Rows near named flat spaces through zero:
pq_qs: [-33  14  22  28  35 -10   3  20   3  11 -28  14  28 -19   0  31 -41 -51
 -10  19  21  -6  -8 -40  14 -12]
cg_jm: [-31  -8  -6  42  -5  14 -17  -2 -28  24 -33 -28   7  16 -34  15   2 -20
  -2  13  -9 -15 -11 -14   6 -10]
pq_qs: [-18  42 -44 -39  -9  -4 -31 -23  69  13   3 -34 -30 -18  25  23  -8 -18
 -14  22 -45 -42  15 -15  21 -11]
cg_jm: [ 55  -8  13 -41   4 -31   2 -13 -42 -28   2   4  -9  28  -8 -31 -10  25
  26 -30   0  19 -43  25   1  20]
cg_jm: [  1 -10   0 -21 -15 -12  -8  -8  11  -1  16  12   1 -19  13  13  31  34
   1  -2  13  24  36  14 -10  18]
nm_cz: [  5  22 -24  11 -17 -34  33  41  -3  20  16   0  49  -5  -1  -9  -2   5
 -31   0   2  27   1 -10 -56 -40]
jf_fg: [ -8   4 -21  33  -7   1  24   3 -24  10  -9  19  29   1  17   7 -17  29
 -10   5   5  72  14   2 -37  -5]
cg_jm: [ 25  13  10 -42   9 -67 -20  19 -10   3 -12 -24  10  12 -20  10  -2 -32
   2  -4   2 -45 -55 -28   3 -22]
cg_jm: [ 15 -32  40  -3   0  -6   3 -21 -14  -8 -19  14  -1 -16 -38   2  23  13
  33   6  17 -27   0  25 -15  43]
nm_cz: [  5 -22   1 -23   4  -6 -40   0  -8   0  20   1 -22   8  -6   4  11  12
  20 -20  -1  13   6   0  57  -1]
pq_qs: [ 12  22  -9 -40   6 -17 -10 -52  20  -7 -19   1 -18 -24  -2   5 -39  10
  26   9 -32   2   4  23  14  45]
nm_cz: [-62 -24  35  21 -10  19 -53  -4 -49   7 -12 -45   8  17 -25  26  54 -25
 -28 -18  43  -6  26  -7  46  18]
jf_fg: [-25 -16  14  32  16  42 -18   7 -25  -9 -10  -8 -19  34  16   7   5 -22
  -8  -8  18   0 -13 -21  39 -12]
pq_qs: [-25 -18  12  -6 -25   9 -44   4 -50  -5  15 -51  -5  41  -9  -4  63  -1
 -30 -37  27   3   7   4  33   0]
jf_fg: [ -6  22 -12 -28  23 -29 -34 -15  10  11  -8  -3  -5 -16 -13  13 -57 -20
  18  -2 -28  11  -4 -10  61   5]
jf_fg: [ 32 -26  -1  14 -18  22  31  16   8  -6  16  10 -12  15  -3 -25  42  23
   9   4  -1 -31 -12  12 -47 -16]
cg_jm: [-40  -3  25  26 -10   4  12 -22   1   9 -33   7  32 -39  -6  36  22   3
 -14  27  32   5  43  10 -45  43]
pq_qs: [ -4 -13  11  13 -12 -16  13  -6   5  15 -20  14  23 -30 -20  24  22  16
   9  26  13  -8  18   6 -49  18]
pq_qs: [  8  11 -29 -10   6  20 -10 -12  19  -9   2  -4 -37  21  36  -1 -17   4
   5   2 -27   3 -15  -9  21 -14]
cg_jm: [-23   7  26 -31   8 -24 -13  49  64   2  43  10  12 -42  28  28  41 -35
 -34   3  42 -44  38 -36  15 -28]
jf_fg: [ 49 -21 -12 -13 -16 -14  13  -2 -19  -4  12  10  -7  16 -19 -29  12  43
  29 -12 -16  13 -19  27 -25   1]
nm_cz: [-14  -7  11  66  -5  64  46 -37 -43 -11 -38   5   8  14 -16 -28 -20  12
   3   6  -3  25   2  39 -40  43]
cg_jm: [ 22 -21 -13 -21 -14 -30 -23 -21  12  25 -10  -2 -11 -22 -56  10   9  23
  48  17 -35 -31   1  16   3  14]
nm_cz: [  8 -12  11  -1  21 -29  -5  26  42  23  -6  24   4 -34 -28  27  -9 -26
  29  31  -5 -56 -11 -31   7 -24]
cg_jm: [-46  13  33  50  31  78  38  32  28 -18  37  29  10 -23  23 -34 -32 -49
 -36 -14  27   4  47  -1  39  -4]
pq_qs: [ 21   5  14 -24 -13 -12  17  15 -10 -10  42  -7  18  -6 -33 -54   7   3
  -9 -36   1  -3  12  36   1   9]
pq_qs: [ 31 -19  26  17   9 -25  37  62  -5   3  15  26  31   1 -20 -15  15 -15
   2   1  28 -30 -32 -21 -40 -42]
nm_cz: [ -4  -5   7 -48 -12 -51 -47 -11  11   4 -19 -25  -8  -4  13  57  54   1
  -4  15  21 -35  -7 -24  -8   5]
nm_cz: [ -3  38 -18 -27  17  34 -12  -2  15 -35  23 -23 -42  42  72 -21 -27 -27
 -33 -27 -11   5 -22 -17  52 -21]
jf_fg: [ 20   0   0 -36 -11  -1  -4  -4  13 -21  25  -6 -22  10  27 -12  31  16
  -7 -15   5  -9   1  11  -2   4]
jf_fg: [-17  28 -14  25  18   0  20  24  30  21  -1  12  22 -25  -7   1 -52 -35
  -9  18 -19  -7   3 -22   3 -29]
nm_cz: [ 47  21 -33 -86  -2 -29 -23  -7  55 -13  54  -1 -43  -8  20 -26 -14  18
  19 -22 -45 -13   0  13  47  -9]
cg_jm: [  4  32 -29  -5  -1 -20  16 -26  24  20 -17   5  14 -35 -25  -2 -56   3
  16  21 -46   7   9  16 -16  16]
nm_cz: [ 23  17 -20 -35 -12 -41   9  15  20   2  26   6  14 -12  16  -4   4  18
 -10  -5  -4  16   5   1 -25 -16]
pq_qs: [ -1  16  17  16  16  18  40  16   9 -16   8  20  15  -8  19 -21 -23 -19
 -18  -3  15   3   1   0 -16  -1]
pq_qs: [-16 -21  -6  47  28 -18 -10  22   4  36 -46  32  14 -12  -7  63 -26 -15
  29  47   3   2 -22 -56  -4 -36]
jf_fg: [ -7   3 -43   8 -38 -22   0  13  26  42   5 -17  20 -19 -22  18  33  20
  -9  26 -25 -14  22  -5 -49 -30]
jf_fg: [  8 -18  41  -6  -1  22   7   2 -12 -30   8  -8 -14  18   3 -20  43 -11
  -9 -16  32 -41 -11  11  -4  15]
pq_qs: [ 20 -42  44  27  -5 -18  38 -10 -31  -5 -41  40  31 -18 -20  22  35  36
  27  26  45   6  -5  17 -86  40]
nm_cz: [ 18  -4 -12  30  40  49   6 -21   0 -22 -46  17 -56  47  47   9 -51 -15
  31  23 -24 -11 -69 -30  19 -15]
nm_cz: [ 18  36 -27 -29  -7 -16  13   4  37   0  13 -16  -5  -3  14 -16 -14 -11
 -14   4 -30 -28 -14  -3 -18 -20]
jf_fg: [ -7  22 -60   8 -10 -26  -5   7   2  34   3   4  21  -7   7  15 -40  24
  -2   8 -35  68  14 -12  -4 -31]
cg_jm: [  8 -12  36  19  21  27  24   4   2 -19 -11  15  -9   3  -6 -15  -4 -25
  10   5  14 -42 -22  -1  -4   8]
jf_fg: [-41  35 -25  -7 -15 -11  -4  -2  26   9   5  -8  22 -23  51  36   9   6
 -48  11  14  42  47 -13 -22  -3]
[  8  27 -21  10  13  10  22   0  24   3  -9   2  -6   0   6 -12 -47 -20
   2  15 -33 -17 -22  -9  -5 -17]	cg_jm
[ -4 -17  34  -7  22 -22  -6  15  31   4  -5  34   8 -40  -3  35   8 -15
  17  21  29 -28  12 -21   7   5]	nm_cz
[ 36  -4 -26  10 -20   1  38  27 -15  -3  30  12  10  24  11 -39  10  37
  -6 -15  -8  35 -11  14 -47 -31]	jf_fg
[  1  -3  -7 -26 -14 -23 -30   0  12  17  11 -25  -5  -9 -34   3  20  -4
   7  -2 -17 -35   6   2  20  -4]	nm_cz
[  8   0 -27 -27 -18 -22 -33   3   5  16  15 -28 -13  10 -15   2  17   8
   4  -7 -25 -13  -4  -3  20 -20]	jf_fg
[ -3  11   3 -29  -9 -25 -14 -17   9  -9 -21 -19  -5   3  31  34  30   0
 -16  13  17 -18 -10 -13 -28  10]	nm_cz
[ 11  11 -25 -23   3 -37 -22  -6   8  23  -2  -6   1 -14 -35   3 -37  -2
  25   3 -39   0  -8  -1  29  -7]	jf_fg
[ 20   9 -39 -30 -28 -37 -21   0   5  22   6 -35  -5  11 -25  -3  16  12
   5   1 -38 -22 -17   1 -10 -23]	nm_cz
[  2 -16   8  25  10  19  -4   2  -2  11 -19  -8 -14   9 -41  -6  -8 -25
  24  12 -19 -52 -27  -7  16  -9]	cg_jm
[ 18  10  12 -23  -2 -31  16 -21 -14 -16 -18   8  15  -7  11   5  -3  18
   1   1  15  20  -9  15 -40  31]	cg_jm
[ 18 -26   8   2  -6  23  -2 -17 -13 -31 -30  -4 -41  50  61  27  58  22
  -1  15  28 -18 -42 -17 -43   0]	pq_qs
[-24   3  -5  19  -2   6  -7  -1  -6  18  -6 -10  12  -9 -25   3 -12 -11
  -3   3  -9   3  15   1  14   1]	cg_jm
[ 22   7  -5   9  42 -37  12  46  12  24   7  38  23 -20 -36  -9 -81 -34
  33   5 -24   1 -32 -31  36 -45]	pq_qs
[-18   6  34  -6  12  -2  10  21  22 -10  18  14  18 -29  13   5  10 -25
 -23  -4  37 -13  27  -8   4   5]	cg_jm
[-12 -34   8  38  -2 -31  -8  36 -32  43  -2  16  46 -21 -69  14   3   4
  20   4  11  21  15  -9   3 -19]	pq_qs
[  9  -7 -31  10 -18  -8 -11   0 -41  11  -8 -20   0  39  -2  -1   9  25
   0  -8 -14  34 -23  -2 -11 -21]	nm_cz
[ -5   8  14 -37   4 -28 -25 -37 -15 -12 -14  -3   1 -13   4  18  -8  11
   6 -10  12  29  13  15  20  47]	jf_fg
[-18  24   4 -50   6  -8 -23 -42  23 -28   0   8 -17 -20  73  36  -1  18
 -18  -3  23  46  38   4  18  45]	jf_fg
[ 10   1 -23  -9   9 -32 -27  -6   0  31 -13  -6  -2 -10 -54   4 -45  -8
  39   8 -47 -10 -18  -5  40 -10]	jf_fg
[ 43  -1  16 -39 -17  13  18   1 -21 -45  41 -17 -21  39  16 -63  36  16
 -15 -47  11 -10 -20  36  -9  10]	pq_qs

Rows near named flat spaces through zero (a row that begins with a name and a colon came from that space):
zz_fm: [ 21 -11  -5  38  -7 -31   0  23  13 -29  -1   9 -20  40   4  11   6 -11
  -8 -21   4  -4  -1  19  -6  22]
gm_md: [ -2   7  13 -19 -24   1  -3   5   7  28  19  -8  21 -14  47 -16   3  -5
   6  29 -52  -2  19 -37  -1 -22]
hd_mf: [  1 -11  -8  -1  17  15 -12 -34 -23 -20 -27   2  -6   7 -35  33  13 -10
  -7 -31  42   4 -26  31   3  17]
zz_fm: [-21  11   6 -18  -2  49 -14  -8  -6  15 -13  12  12 -22 -27 -23 -17  35
  14  14 -25   3   5 -26   8 -29]
ml_rc: [ 11  -2  15  28   2 -29   4  -8  23 -36 -15 -21  23  18   8  33  21 -23
 -14 -21 -15   3  15  15  12   8]
ml_rc: [  4  29  16  -7  -2  -5  -2  20   7   2  13 -14  28   5  36   1   4  25
   7  21 -44   1  44 -37  -5   7]
zz_fm: [ 21   1  -3  12  39 -20  22   7   0 -12  -4 -36  -1  -8   6 -15  37 -52
 -31   7 -17 -25  -6  14   7 -19]
hd_mf: [ 10  -6  -4  16 -23  12 -26  11  -7 -12  -7  29 -16  35  -3   6  -3  18
   9 -16 -12   1  -1  -5  -9  13]
gm_md: [-12  12 -13  -7  40  22  10   3 -16  -3  -9   5 -15 -15 -52 -14 -16  31
   2   0  43  -2  -9  12   0   5]
gm_md: [-32  -6   2  19 -12  44 -11  -2  19 -12 -29  41  -6  -7 -78 -19 -47  56
  20 -16   8  15  -6   5  17 -23]
zz_fm: [ -7   7  15  21 -16 -20   0   5  29 -24  -3   4  20  18   0  27 -16  27
  10 -15   1  19  28   1   5  22]
gm_md: [-10   9  12  33 -27  16 -14  34  31 -16  -9  33   3  22 -24 -21 -34  57
  20  -2 -42   9  29 -24   5 -11]
hd_mf: [ -1 -12  14  19  -2   9  -7 -28  15 -26 -34 -11  22  -2 -20  14  20 -29
 -14 -20 -29   0  -6  13  23 -27]
gm_md: [ -1  -8  -6  14   9 -14   9  -4   5 -16  -6   2 -10   6 -21  14  -5  -3
  -4 -18  37   5 -10  27   2  15]
ml_rc: [-11   6  14  -9  10  41 -17 -35  -7 -11 -35 -10  29 -16 -28  10  14   2
  -3  -7 -29   1   1  -7  19 -26]
ml_rc: [ -1  15  -2 -12   0  65 -45  -4 -37  -5 -28  27  -3  18 -30  -2   1  47
  15  -6 -28  -2   4 -28  -6  -1]
zz_fm: [-31  25  20  -2  -2 -18  13  -7  30 -16   4  -2  39  -5 -13  43 -40  67
  24  -9  43  39  44  -1   5  42]
gm_md: [ 16  24  -1 -40  16  15  -7   6 -36  32  18 -25  10 -13  51 -18  32 -14
  -6  38 -45 -21  13 -41 -14 -10]
zz_fm: [  4   7 -10 -22  42 -33  34 -10 -13  10  18 -38   1 -25  15  11  17 -32
 -17  10  52  -5  -9  23  -5  19]
hd_mf: [  6 -13  15  19   2  19 -13 -30   8 -26 -41 -17  23  -1 -18   8  34 -42
 -20 -18 -50 -10  -9   8  25 -40]
hd_mf: [-18 -16  28  30 -36  -3 -12 -36  44 -35 -33   4  39   8 -20  44  -9   2
   5 -36 -14  28  11  15  27  -7]
zz_fm: [-33  -1  15 -49 -50  38 -25 -38  -6  45   9  17  29 -30  23  11 -25  30
  32  16 -11  26   5 -36   1 -12]
ml_rc: [ 22 -11  -5  21 -52 -12 -40  20  -9 -17   8  43 -25  70  31  35  -4  24
  19 -28   0  11   6  -6 -27  53]
ml_rc: [  9 -22   6  21 -36  11 -40 -27  -4 -32 -30  24   1  43  -6  49  13  -5
   4 -45  -6  12 -11  14   1  20]
hd_mf: [ 13  13   6  -7 -60  20 -45  37 -11  21  22  38  -4  42  58 -12  -8  44
  29  19 -73   1  32 -63 -26  10]
ml_rc: [  8 -31 -26  32  37   4  10 -10 -10 -32 -32  11 -46   7 -76  -5   6 -33
 -23 -38  61 -14 -56  64   9  -4]
gm_md: [  6 -46   3  38 -37 -21 -15 -35  20 -36 -27  16  -8  31 -14  48   9 -43
  -8 -55  23  14 -32  48  12  10]
ml_rc: [-12  25  28  -9  24  59 -26 -41  -8 -25 -54 -24  56 -17 -35  16  27  14
  -5  -5 -65   0  24 -24  28 -36]
hd_mf: [ 14  12 -17 -31  26  15  -2   9 -43  25  15  -7 -19  -7  17 -19  18  -7
  -5  22   5 -19 -11 -13 -18   4]
zz_fm: [ 21 -22  -2 -19 -15 -64  18 -24  -3  19  34 -36   5  -3  82  39  36 -81
 -19   1  26   0 -16  21 -11  25]
hd_mf: [  5  -3   6 -12   8  27 -20 -35 -21  -7 -27 -14  16  -4  -4  18  32 -25
 -11 -10 -22  -6 -11   0   9 -14]
gm_md: [-12  -8   0 -34   4 -33  34 -25   6  35  29 -32  13 -46  35   6   2 -41
  -7  20  38   6 -12  12   3  -3]
[-39  25  14 -51  16  84 -10 -29 -16  40 -20  -8  37 -68 -35 -45 -12  35
  13  40 -52  -2   8 -48  21 -69]	zz_fm
[ -6   3 -17  -3  35  71 -28 -17 -42 -17 -46  26 -24   2 -85 -10  -2  33
   2 -20  20  -9 -29  12   4 -10]	gm_md
[  1  -4  -6  -2   8   6  -6 -13 -14  -8  -9   4  -8   5 -16  15   3   0
  -1 -14  27   2 -13  15  -2  13]	hd_mf
[ -7  -3  -2  -8  -5   5 -11 -20 -11  -6  -6  10   0   8 -12  32  -8  17
   9 -19  39  15  -6  12  -4  28]	hd_mf
[ 21  17 -17  -6  49  -5   6  12 -34 -12   0 -16 -17  12  -4   6  24  -4
 -14  -1  29 -16  -3  11 -15  29]	gm_md
[ -8  -4  15   4 -41  17 -18   2  19   9  -2  16  15   1  14 -13 -11  11
  13   7 -56   6  13 -29   7 -27]	gm_md
[ 11  -6  -2  17  -4   8 -11   8  -2 -12 -11   9 -11  17  -7  -8   9  -8
  -5  -8 -22  -9  -6   0   1  -9]	hd_mf
[ 29  -4   0  10  -4 -34  -4   5  -6 -14   8 -16  -1  30  45  26  34 -38
 -15  -9 -11  -8   4   6 -11  24]	gm_md
[ 28 -27 -15  69  -2   4 -15  33  10 -48 -33  33 -48  53 -49 -24   9 -17
 -17 -35 -24 -22 -26  29   4 -15]	hd_mf
[ 18  -9  -1  18  -5  23 -25   0 -12 -18 -25   9  -9  24  -9  -6  25 -19
 -10 -13 -44 -16 -11  -3   3 -18]	hd_mf
[  3 -10   6  21 -39 -41  -5   5  23 -18  12  16   1  37  26  44 -15  13
  13 -25  25  24  14  12  -9  47]	zz_fm
[ -4  -5  -5 -48  11  33  -8 -41 -38  35  -3 -17   6 -38  10  -4  24 -35
  -7  16   0 -10 -28  -6   2 -25]	gm_md
[  4  -3 -12 -18  15   1   6  -5 -20  16   8  -6 -14 -12   4  -8   8 -17
  -6   8  21  -8 -18   7  -6   0]	zz_fm
[ 17 -14   7  -3  -9   7  -6 -11  -3  13  -6 -21   9 -12  33 -23  41 -65
 -22  15 -71 -24 -13 -14  10 -51]	zz_fm
[ 11  10   0  13  11 -61  39  38  28   2  37 -24   0   1  40 -10  -2 -13
  -9  19   7  -4  24   2  -7  17]	ml_rc
[  9  -7  -9  27  -9  -5  -9  22   2 -19  -4  26 -26  33 -16   1 -11  18
   5 -18  12   0  -4  11  -8  19]	zz_fm

Rows near named flat spaces through zero:
tpgh: [-28   5 -38   6  35  -8 -15  14 -23 -26  14 -12  -8  13  15  21  33 -10
  -6  29 -28  -7  -8   2  45 -14]
tpgh: [ -6   9  43  -7   9  22  16   2 -16  15 -29 -12   3   9 -12  -3   0 -17
  12   3   6   3  -1  -2 -16 -10]
tlhg: [  0  15  27 -24 -24 -14  21  -4  14  17  -3 -28   3 -33 -11 -14   0  12
 -30 -21   1  24 -10   3 -15   2]
rrth: [ -2  25  22   3  21  22  -9   4   0   6 -13 -23   0  -3  10 -10  -8  -1
  15  32   5 -16 -10   0  -6  -3]
mchs: [ 48 -11 -33  24  15 -20  -6  -2 -17 -10   7  14  -1   6  29   4  25  -3
  38   1 -33 -23  26  -7 -13  10]
tlhg: [ 28  12 -40  19 -14 -18  13 -14   8   0 -10  18   2   9 -41 -20 -24  20
  35  37 -25 -25 -33  18 -12 -18]
tlhg: [-21 -21 -10   3  28  29 -19  22 -19  -8   6  -3  -7  33  23   2   2 -21
  -8  -8   9   9  23  -6  24  -5]
tpgh: [-26  23 -46  -9  -3 -12 -11  12  -1 -11  20 -12  -7  -3   4  46  24 -13
 -35   4 -38 -15 -27  -5  61   9]
tpgh: [ 33  41 -22  -3 -38 -34  12   0  19  18   8  -3 -15 -13 -14  30   3  -9
   5 -11 -33 -32 -27  -1   4  30]
tpgh: [ 17  -6  13 -19 -41 -27   5   6   2   8  43   8 -34  21  -6  21 -22 -12
 -24 -91   9  26  29   0 -27  42]
bccr: [-20  -7  20  -3 -11  24  26  12  -3  24 -44  20   6  20 -33  16   7 -41
  13   2  21  -6 -10  -6  18 -13]
bccr: [ -3  18   8   4  13 -17  -8   8  22  -1   6 -17 -10 -24  14 -16   8  10
  13  36  24  -6  -9   9  -1  -1]
mchs: [ -6   8  21  -9   1  27  -1  16   0  19 -11 -18  -4   7  10   2  -6 -22
 -10 -15  12   1   6  -9   6   9]
bccr: [ 10   3  23  14  23  -5 -15  30  26  13   0 -10 -23 -10  42 -22  13 -17
  37  23  61 -10  26  -1  -8  13]
tlhg: [ 31 -18 -58  -9 -45 -66   8  21  37   6  50 -12 -31 -16   3 -37  -7  21
 -37 -60   7  39  17  17  -3  18]
mchs: [  1  12  26   1 -12 -53  42  -5 -10   3 -15  25 -19   5 -46  27  33 -21
  44  12   4  -6 -17  12 -17  -9]
bccr: [  8  -9 -24  -4 -10 -20   1  -1  -7  -9  21   0  -6   4   1   3   3   6
 -17 -28 -20  13   8   2   1   5]
bccr: [ -7  15  27  14  34  -6 -33  19  31  -5  20 -17 -26 -13  39 -30  -9  10
  31  46  66  -7  12  11 -14   8]
rrth: [ 43  -1 -43   7 -20  12  -2   6   6  16   4  -7  -1  17   0 -25 -35   4
  -3 -26 -27  -8   4   0  -8  10]
bccr: [ 11   8  14   8  -8 -18  26 -24  -2   0 -24  20  11  -7 -40  -5   0  13
  34  32  -8 -11 -25  11 -26 -20]
tpgh: [ 18 -16  -4   4 -12  37 -19   6  29  23 -19   9  28 -33  53  15  16 -17
 -13 -16  18 -22  25 -35  25  31]
rrth: [117   6 -18  31  29  11 -28 -12 -24   6   6 -26  14 -17  95 -19  16  11
  47 -20 -69 -43  61 -30 -58  42]
tpgh: [ 28   3  -6   8 -25 -30  -4 -14  33   1  18  17  -5 -21  -3 -13 -19  28
  14   2  17  -7  -2   9 -27  16]
tlhg: [ -3  -3   1  10 -29 -20  -3 -14  25  -3   4  57   0  -6 -15  48   5  -9
  20   5  27 -28  -9  -6   9  23]
mchs: [  5 -12 -35  13 -18 -14  10 -24  14  -9 -13  35  25 -16 -30  -3  -1  25
  10  32 -12 -13 -26   6   9 -19]
tlhg: [ 26  16  22  -7  10 -42  18  -9 -11  -2   3 -32   0 -42  22  -8  45  14
   5  -1 -27  10   9   0 -29   2]
mchs: [ -9 -28 -12  -4 -15 -43   7  25  11  -3  30  15 -35  15  -4  -4   9 -13
  -7 -39  40  33  25  12   4   7]
tpgh: [ 52  27  -5   7 -11  -6  25   8 -11  30 -28 -10  -5   5  -1  14  19 -33
  37  -7 -41 -36  -3 -11 -12  15]
rrth: [ -5  -1 -23  -4 -16 -28  17   5  11   1   1   1  -4 -10 -20  -4  12   3
  -9   3  -4   8 -16   9  15 -10]
rrth: [-22  -3  11   3 -12 -11 -16 -12  29 -12  14  32   3 -21   2  25   0  11
  -1  15  39  -9  -7  -1  10  14]
tlhg: [ 11  -4  42 -15  -1 -18  12  20  -5  15  12 -23 -27   2  19 -11  12 -18
  -2 -49  26  31  37  -1 -31  17]
rrth: [ -8  38  23   8  40  15 -42   7  -7 -18  39 -29 -38  35  15 -17 -52  14
  24  29  16 -12  -3  19 -29  10]
tpgh: [-41   6  -5   9  23   0 -23 -14  26 -26   2   4  18 -33   1 -15  -1  39
  -3  78  27  -7 -32  13  23 -26]
bccr: [ 28  -1 -10   3 -11 -13  11 -31 -17 -10   1  11  16  -5 -14   2  -3  24
   4 -10 -45  -3  -4   0 -27  -2]
mchs: [-22  36  88 -30  15  29  38 -12 -27  24 -59 -47  27 -34 -10  12  37 -19
 -10  15 -19   6 -21 -14 -13 -19]
rrth: [ 52   9 -58  11 -29 -53  30  15  16  19  -2  -7 -19  -3 -22 -29   7   0
  23  -1 -29  -9 -13  16  -5  -4]
tlhg: [  0  12  -3  -7 -34  10  15  -8  22  19 -13   2   5   2 -47 -21 -46  14
 -10   1   5   2 -33  13  -8  -9]
tlhg: [ -5   4  47 -27  49  24   3  22 -42   5  -2 -89  -2 -11  52 -43  26  -3
 -38 -31 -20  51  39  -6 -20 -13]
rrth: [-48  -8  11 -17 -19  66 -12 -10  25  13 -28   8  42 -19  -9  12 -25   2
 -54   4  23   2 -24 -17  43  -5]
rrth: [ 13  -9 -15  -3 -20  23  24  11  -5  26 -29  -1   5  24 -28 -17 -19 -19
  -3 -22 -12   5  -4  -1   3 -11]
bccr: [ 65   5  32   7 -14  21  14 -68 -56  -7 -14  31  34  22 -25  25 -31  22
  32 -37 -84 -24   8 -14 -82  14]
rrth: [-44   3  34 -17  32  20   6   4 -33 -10 -11 -29   5   6  -2   3  19  -8
 -22   8  -7  25  -3   0  11 -25]
tlhg: [-36 -22 -40 -23 -12  12  -4  29  12   4  18 -30  -4   3   1 -26 -11   2
 -74 -38   5  47   1   5  47 -11]
tpgh: [  5 -16 -41   4 -17 -11  -7  -9  15 -10  17  13   8  -8  -6 -13 -14  26
 -19  -5  -8   7  -5   6   9  -2]
bccr: [ 12 -13 -21  16  17  -8 -21 -20  12 -24  13   3  18 -26  19 -37  -8  49
   6  36   0   1   2   9 -15 -13]
mchs: [ -2  -3  -9  11  -3 -17   3 -27   3 -19   0  27  12  -7 -27  -3  -7  29
  17  34  -6  -8 -21  12 -10 -17]
mchs: [ 18 -18  -5  24   7  69 -17 -12  10  15 -42  26  39   9   8 -22 -36   3
  27  31  14 -32   3 -15  -3  -8]
mchs: [-13  17  -7  -6 -29  25  12   4  23  26 -30   7  11   0 -33  12 -19 -16
 -10  11   5 -20 -37  -3  29  -2]
bccr: [-18  53  41 -23 -11  38  23   2  -7  35 -49 -30  15 -13 -19  44  15 -39
 -14  10 -29 -29 -42 -18  26   5]
mchs: [ -3  -4 -27 -13 -21 -46  25   2   5  -2   5  -6   1 -29 -12   9  41   3
 -28 -14 -23  18 -11   3  22  -6]
[  9   9 -21   6  -3  12 -38 -10  24 -10  29  -2   6 -16  29  -1 -28  28
 -16   4  -1 -15  -1  -4   3  23]	rrth
[-23  34  14   3  22   9  -5  -1   9   0 -23 -14  10 -24   3  13  20  -3
  14  66   2 -30 -34  -1  24 -12]	tpgh
[ -3  -4   8  14  40  32 -24  -2 -27 -15  -5   3   8  18  30  12   7  -9
  22  21  -9 -19  17 -11   1  -2]	tlhg
[  0 -48 -16   7  17  16 -30   3   5 -18  26   1   8  -1  41 -42 -16  28
 -23 -20  28  34  44  -1  -7  -2]	mchs
[ -8 -15  27  -3  -7  24   2   2 -26   3   2  27 -16  57 -22  25 -29 -30
   9 -45  12   6  19  -4 -17  11]	bccr
[ -2 -19 -42   5 -36  37   2   8  38  27 -31  25  26  -3 -18 -10 -25  -8
 -17   3  18 -14 -18  -9  41  -4]	mchs
[-25  -2  46  -6  25  25   6  13 -25   5 -20  -5  -6  22   4  16  16 -35
  11  -2  20   6  14  -8   1  -6]	tlhg
[ 24 -10 -39   0 -43 -13  34   1  30  30 -38  13  26 -35 -19  -5  24  -7
  -8  -1 -13 -10 -19  -9  26  -6]	rrth
[ 29  16  40  19  13 -10  17  11  -8  18 -23  13 -27  29 -13  -5  -2 -31
  80  23  27 -27   8   7 -43   2]	rrth
[ 51 -19 -24  12 -17  24  34 -13 -10  26 -52   6  34   6 -28 -47 -17   7
  22  -1 -36  -4  -3  -2 -26 -27]	tpgh
[-14  35  26  -4  24 -17  16   8 -30  -4  -4 -21 -26  22 -22  15  14 -19
  26  24 -18  -7 -20  13  -8 -13]	tpgh
[ -6   5  22   8  18 -13 -14 -10 -11 -23  26  11 -20  21  -6  -2 -21  15
  25  13  16   2   5  15 -31   0]	mchs
[ 30 -10  -2  21  49 -18 -17   7 -35 -22  16  -6 -13  10  54   3  42  -9
  42   7 -19 -11  44  -7 -19   7]	tlhg
[ 23   3 -29  19  43  12 -24 -11 -26 -24   6 -19  16  -4  39 -16  11  24
  14  34 -48 -17   9  -4  -4 -11]	tlhg
[ 40   1  34  -7 -35  30  18   0  15  46 -35   3  15 -13   7   4  -9 -25
   4 -45   9 -11  17 -24 -24  29]	tpgh
[ 27 -36  -9  14 -20   0  29  24  10  33 -41  36   1  14  -5  -1  25 -47
  37 -19  31  -9  26 -13   7   1]	mchs
[  4  12   2  -3 -20  -9  24 -20   7   5 -14   1   8  -4 -52 -28 -31  28
   5  19 -10   6 -35  20 -24 -24]	tpgh
[  0  -2 -19  -2 -12 -22  -3  -2   4 -10  25   5 -12   4  -8   2  -9  11
 -11 -14  -5   8  -2   8   0   6]	tpgh
[  7  12 -14   7   0  -5 -21   8   4  -8  36  -2 -32  36  -8 -15 -49  10
  10  -5   9  -2  -1  18 -18  11]	rrth
[ -5  -2 -34  -5 -18  19  20 -13  -1   7 -29  -3  30  -3 -41 -20 -17  17
 -23  15 -37   3 -37   6  18 -32]	tpgh
[-14  10 -18 -14 -31  -3   7  -9  15   3   5   0   7  -9 -30   6 -19  14
 -35  -9 -14   6 -30   6  16  -2]	tpgh
[-44  11 -19  -9 -13 -31  -3  11  19 -15  36   3 -34  20 -44  -5 -32  14
 -19  11  27  20 -33  32  18 -12]	rrth
[-27  -8  65 -14  30   3  -7   2 -18 -13  18 -20 -17   7  14 -18  -5   7
  -5 -15  39  40  29   8 -36  -5]	mchs
[-46 -42  50  -1   2 -36 -12 -20 -12 -43  40  71 -16  15  -4  60  22  -5
   9 -27  60  24  34   0 -13  17]	rrth
[  7   4  -6   9  15 -14  18  -7 -22  -9  -9  -4  -4  18 -32 -28  -7  14
  28  29 -20   4 -15  20 -22 -32]	tpgh
